Here is a tiny trained network, its code and every weight. The questions are about switching its units off for an input and a class, where a switched-off unit gives its printed mean instead of its output.

import numpy as np


def w(rows, s, z=0):
    codes = np.array(rows[::2]) - 128.0
    scale = np.full(codes.shape[1], s)
    scale[-1] = z or s
    return codes * scale


def f(y):
    return y / 2 * (1 + np.tanh(0.7978845608 * (y + 0.044715 * y**3)))


def log_softmax(a):
    a = a - a.max(-1, keepdims=True)
    return a - np.log(np.exp(a).sum(-1, keepdims=True))


def net(x, mask):
    res = np.array(x, float).reshape(1, 6) / 4 @ E
    y = f(res @ A[0][:, :-1].T + A[0][:, -1])
    res = res + np.where(mask, y, B[0][:, -1]) @ B[0][:, :-1]
    return log_softmax(res[-1] @ U[:, :-1].T + U[:, -1])


A, B = {}, {}
E = w([
[100,142,163,103],'x0',
[129,47,251,186],'x1',
[51,21,145,44],'x2',
[135,237,254,37],'x3',
[249,68,126,46],'x4',
[73,128,146,102],'x5',
],0.0067)
A[0] = w([
[225,101,91,145,245],'neuron 1',
[93,91,117,187,250],'neuron 2',
[113,148,203,26,180],'neuron 3',
[69,58,193,189,223],'neuron 4',
[187,226,82,114,147],'neuron 5',
[92,146,214,159,182],'neuron 6',
[186,142,134,2,251],'neuron 7',
[158,49,126,73,218],'neuron 8',
[185,90,67,199,137],'neuron 9',
[123,79,153,198,245],'neuron 10',
[68,125,35,92,254],'neuron 11',
],0.0096,0.005)
B[0] = w([
[98,63,203,181,229],'neuron 1',
[42,233,87,155,221],'neuron 2',
[41,110,242,51,236],'neuron 3',
[153,254,103,120,238],'neuron 4',
[186,146,155,245,216],'neuron 5',
[148,237,67,47,208],'neuron 6',
[75,72,204,186,254],'neuron 7',
[35,93,125,135,220],'neuron 8',
[101,135,235,148,206],'neuron 9',
[29,220,151,66,216],'neuron 10',
[60,90,40,214,247],'neuron 11',
],0.0072,0.0075)
U = w([
[91,16,136,111,125],'0',
[124,145,180,127,183],'1',
[214,59,138,176,74],'2',
[150,180,110,53,52],'3',
[244,54,46,42,10],'4',
[236,57,53,42,1],'5',
[118,163,26,173,208],'6',
],0.011,0.0048)

Each question gives the input, the list of numbers given to net, and the class t.
The units are the neurons (one row each of A and B). Each row of codes is followed by its name. A weight is (code - 128) times the scale printed after its matrix; where a second scale follows, it is the last column's (A, B and U).
mask holds one flag per neuron, in row order. A switched-off neuron (its flag False) gives its mean, the last column of its row in B, instead of its output. The means were averaged over made-up inputs and are rounded, as every weight is.
A unit's drop is (log p(t) with every unit on - log p(t) with that unit switched off) / (log p(t) with every unit on - log p(t) with every unit switched off).
The circuit of an input: a set's keep is (log p(t) with only the set's units on - log p(t) with every unit switched off) / (log p(t) with every unit on - log p(t) with every unit switched off). Starting from all 11 units, units are removed one at a time, each time the one whose removal leaves the highest keep (on an exact tie, the one counted first), for as long as the keep stays at least 0.8.
units of the circuit, in order: the units of the circuit, biggest drop first
most important unit: the unit with the biggest drop
k most important neurons: the k neurons with the biggest drops, biggest first
drop of u: that unit's drop, to one decimal
input [6,8,-5,-6,-6,2], class 6: 2 most important neurons -> neuron 2; neuron 3
input [4,5,-5,6,-1,-1], class 3: units of the circuit, in order -> neuron 6; neuron 1
input [-3,-4,1,-5,4,3], class 0: units of the circuit, in order -> neuron 4; neuron 1
input [-3,7,2,0,-1,-3], class 6: units of the circuit, in order -> neuron 3; neuron 4
input [-7,-8,-4,-3,1,-6], class 2: most important unit -> neuron 1
input [-6,-2,0,4,7,-7], class 0: 3 most important neurons -> neuron 7; neuron 8; neuron 4
input [1,4,-2,-6,3,-1], class 1: units of the circuit, in order -> neuron 9; neuron 10
input [1,0,-2,3,7,6], class 0: units of the circuit, in order -> neuron 4; neuron 7; neuron 2
input [1,3,0,-5,3,4], class 6: 2 most important neurons -> neuron 3; neuron 7
input [3,4,-5,-6,5,-5], class 1: 3 most important neurons -> neuron 10; neuron 9; neuron 11
input [-5,2,-2,-3,-3,-8], class 1: 3 most important neurons -> neuron 9; neuron 11; neuron 1
input [-3,-2,-1,-1,3,-2], class 2: 2 most important neurons -> neuron 3; neuron 10
input [-8,8,-8,2,-4,3], class 6: 2 most important neurons -> neuron 3; neuron 2
input [6,-8,-3,2,2,-2], class 2: most important neuron -> neuron 5
input [2,8,-4,7,-4,3], class 3: drop of neuron 6 -> 0.3
input [-6,-3,8,8,8,8], class 0: drop of neuron 10 -> 0.0
input [8,-2,7,7,1,3], class 0: drop of neuron 5 -> 0.1
